Here is a tiny trained network, its code and every weight. The questions are about switching its units off for an input and a class, where a switched-off unit gives its printed mean instead of its output.

import numpy as np


def w(rows, s, z=0):
    codes = np.array(rows[::2]) - 128.0
    scale = np.full(codes.shape[1], s)
    scale[-1] = z or s
    return codes * scale


def f(y):
    return y / 2 * (1 + np.tanh(0.7978845608 * (y + 0.044715 * y**3)))


def log_softmax(a):
    a = a - a.max(-1, keepdims=True)
    return a - np.log(np.exp(a).sum(-1, keepdims=True))


def net(x, mask):
    res = np.array(x, float).reshape(1, 2) / 4 @ E
    y = f(res @ A[0][:, :-1].T + A[0][:, -1])
    res = res + np.where(mask, y, B[0][:, -1]) @ B[0][:, :-1]
    return log_softmax(res[-1] @ U[:, :-1].T + U[:, -1])


A, B = {}, {}
E = w([
[84,163,171,42,131,97,166,75,122,180,226],'x0',
[126,215,162,121,70,99,123,131,165,9,123],'x1',
],0.016)
A[0] = w([
[163,136,127,156,31,116,128,126,179,63,111,97],'neuron 0',
[160,140,113,125,136,130,96,163,146,139,85,247],'neuron 1',
[187,71,90,226,133,175,68,254,149,64,33,88],'neuron 2',
[160,50,95,139,139,180,104,94,113,171,85,100],'neuron 3',
[130,118,83,206,181,124,141,161,51,183,110,104],'neuron 4',
[157,157,188,143,22,115,87,169,208,66,82,103],'neuron 5',
[129,33,173,141,148,164,100,161,55,184,90,107],'neuron 6',
[90,158,147,160,116,117,77,157,142,72,125,86],'neuron 7',
],0.0081,0.014)
B[0] = w([
[156,115,133,120,60,133,96,134,140,178,80,179],'neuron 0',
[178,90,56,201,223,51,92,203,136,10,201,212],'neuron 1',
[28,225,200,123,156,173,195,37,90,153,189,252],'neuron 2',
[177,85,122,56,70,126,133,140,125,135,90,178],'neuron 3',
[143,87,121,69,68,131,70,106,202,168,109,177],'neuron 4',
[170,115,110,88,65,93,73,134,159,180,99,203],'neuron 5',
[123,84,143,126,36,102,86,161,86,165,54,185],'neuron 6',
[155,152,144,92,73,105,153,153,195,223,98,157],'neuron 7',
],0.013,0.02)
U = w([
[210,118,135,111,26,112,50,187,151,147,48,57],'0',
[72,160,210,115,122,152,223,64,110,142,138,88],'1',
[198,117,35,189,206,89,76,247,132,60,115,255],'2',
],0.014,0.0074)

Each question gives the input, the list of numbers given to net, and the class t.
The units are the neurons (one row each of A and B). Each row of codes is followed by its name. A weight is (code - 128) times the scale printed after its matrix; where a second scale follows, it is the last column's (A, B and U).
mask holds one flag per neuron, in row order. A switched-off neuron (its flag False) gives its mean, the last column of its row in B, instead of its output. The means were averaged over made-up inputs and are rounded, as every weight is.
A unit's drop is (log p(t) with every unit on - log p(t) with that unit switched off) / (log p(t) with every unit on - log p(t) with every unit switched off).
The circuit of an input: a set's keep is (log p(t) with only the set's units on - log p(t) with every unit switched off) / (log p(t) with every unit on - log p(t) with every unit switched off). Starting from all 8 units, units are removed one at a time, each time the one whose removal leaves the highest keep (on an exact tie, the one counted first), for as long as the keep stays at least 0.8.
units of the circuit, in order: the units of the circuit, biggest drop first
top k neurons: the k neurons with the biggest drops, biggest first
drop when u is switched off: that unit's drop, to one decimal
input [-8,-7], class 1: top 2 neurons -> neuron 2; neuron 5
input [-7,-3], class 1: top neuron -> neuron 2
input [3,-3], class 2: top 2 neurons -> neuron 2; neuron 5
input [-2,-3], class 2: units of the circuit, in order -> neuron 5; neuron 1
input [4,-5], class 0: top 2 neurons -> neuron 2; neuron 1
input [3,-4], class 0: top 2 neurons -> neuron 2; neuron 1
input [4,5], class 0: top 2 neurons -> neuron 2; neuron 1
input [2,-2], class 2: drop when neuron 2 is switched off -> 1.8
input [1,0], class 2: drop when neuron 2 is switched off -> 1.3
input [-8,-2], class 1: drop when neuron 2 is switched off -> 2.2
